Below are the code and all the weights of a small trained network. Each question names an input and a class and asks about switching units off, where a switched-off unit gives its printed mean instead of its output.

import numpy as np


def w(rows, s, z=0):
    codes = np.array(rows[::2]) - 128.0
    scale = np.full(codes.shape[1], s)
    scale[-1] = z or s
    return codes * scale


def norm(h):
    return h / np.sqrt((h * h).mean(-1, keepdims=True) + 1e-5)


def f(y):
    return y / 2 * (1 + np.tanh(0.7978845608 * (y + 0.044715 * y**3)))


def log_softmax(a):
    a = a - a.max(-1, keepdims=True)
    return a - np.log(np.exp(a).sum(-1, keepdims=True))


def net(x, mask):
    res = np.array(x, float).reshape(1, 5) / 4 @ E
    u = 0
    for l in range(2):
        y = f(norm(res) @ A[l][:, :-1].T + A[l][:, -1])
        res = res + np.where(mask[u : u + 5], y, B[l][:, -1]) @ B[l][:, :-1]
        u += 5
    return log_softmax(norm(res)[-1] @ U[:, :-1].T + U[:, -1])


A, B = {}, {}
E = w([
[4,190,204],'x0',
[211,245,234],'x1',
[128,39,231],'x2',
[132,128,129],'x3',
[128,129,133],'x4',
],0.0033)
A[0] = w([
[254,81,94,5],'L0N1',
[185,201,130,171],'L0N2',
[226,86,80,4],'L0N3',
[188,178,170,22],'L0N4',
[173,136,142,78],'L0N5',
],0.007,0.0013)
B[0] = w([
[65,159,173,252],'L0N1',
[139,117,53,236],'L0N2',
[2,207,168,217],'L0N3',
[147,31,95,180],'L0N4',
[122,144,229,134],'L0N5',
],0.0093,0.0017)
A[1] = w([
[120,163,4,221],'L1N1',
[206,140,152,5],'L1N2',
[226,200,176,123],'L1N3',
[130,136,77,126],'L1N4',
[74,28,254,163],'L1N5',
],0.0094,0.003)
B[1] = w([
[166,79,210,250],'L1N1',
[110,63,183,123],'L1N2',
[3,32,62,159],'L1N3',
[149,217,134,148],'L1N4',
[176,166,133,253],'L1N5',
],0.0067,0.0063)
U = w([
[154,162,154,251],'0',
[154,158,152,184],'1',
[111,38,80,26],'2',
[81,254,147,59],'3',
[231,199,132,65],'4',
],0.0088,0.0031)

Each question gives the input, the list of numbers given to net, and the class t.
The units are the neurons (one row each of A and B). Each row of codes is followed by its name. A weight is (code - 128) times the scale printed after its matrix; where a second scale follows, it is the last column's (A, B and U).
mask holds one flag per neuron, layer by layer. A switched-off neuron (its flag False) gives its mean, the last column of its row in B, instead of its output. The means were averaged over made-up inputs and are rounded, as every weight is.
A unit's drop is (log p(t) with every unit on - log p(t) with that unit switched off) / (log p(t) with every unit on - log p(t) with every unit switched off).
The circuit of an input: a set's keep is (log p(t) with only the set's units on - log p(t) with every unit switched off) / (log p(t) with every unit on - log p(t) with every unit switched off). Starting from all 10 units, units are removed one at a time, each time the one whose removal leaves the highest keep (on an exact tie, the one counted first), for as long as the keep stays at least 0.8.
circuit, biggest first: the units of the circuit, biggest drop first
unit that matters most: the unit with the biggest drop
top k neurons: the k neurons with the biggest drops, biggest first
k most important neurons of layer l: the k neurons of layer l with the biggest drops, biggest first
drop when u is switched off: that unit's drop, to one decimal
input [6,6,-5,0,-4], class 2: top 4 neurons : L1N3, L0N3, L0N1, L0N4
input [4,-2,8,5,7], class 4: circuit, biggest first : L1N5, L0N3, L1N3
input [-8,-7,-2,0,0], class 3: circuit, biggest first : L0N3, L0N1, L0N4
input [-8,3,5,1,1], class 3: circuit, biggest first : L0N3, L1N1
input [4,0,5,4,1], class 4: unit that matters most : L1N5
input [8,8,-7,-3,7], class 2: top 2 neurons : L1N3, L0N3
input [-7,4,-1,-5,3], class 3: circuit, biggest first : L0N3, L0N1
input [2,5,5,0,3], class 2: circuit, biggest first : L1N3, L0N3
input [-6,7,4,-6,4], class 2: top 2 neurons : L1N3, L0N2
input [-7,-5,-3,1,-1], class 3: top 4 neurons : L0N3, L0N1, L0N4, L1N3
input [-7,6,1,-2,-2], class 3: top 3 neurons : L0N3, L0N1, L1N1
input [-6,8,-1,-1,-6], class 2: 2 most important neurons of layer 0 : L0N4, L0N2
input [2,7,-5,-3,-4], class 2: top 2 neurons : L1N3, L1N5
input [0,-6,8,-7,0], class 4: top 3 neurons : L1N5, L1N3, L0N2
input [-7,3,-6,-2,0], class 3: top 3 neurons : L0N3, L0N1, L1N5
input [-7,7,-3,-3,-6], class 2: most important neuron of layer 0 : L0N4
input [-8,1,2,0,-4], class 3: top 2 neurons : L0N3, L1N1
input [-3,7,-3,6,3], class 2: top 2 neurons : L1N3, L0N5
input [-7,3,-5,5,6], class 3: top 4 neurons : L0N3, L0N1, L1N5, L0N5
input [-7,0,3,-5,-5], class 3: top 2 neurons : L0N3, L1N1
input [3,-4,-8,1,-4], class 4: top neuron : L0N3
input [1,-2,-4,2,2], class 4: drop when L0N1 is switched off : 0.1
input [-1,8,-2,2,-5], class 2: drop when L1N3 is switched off : 0.4
input [1,8,-4,-7,7], class 2: drop when L1N2 is switched off : 0.0
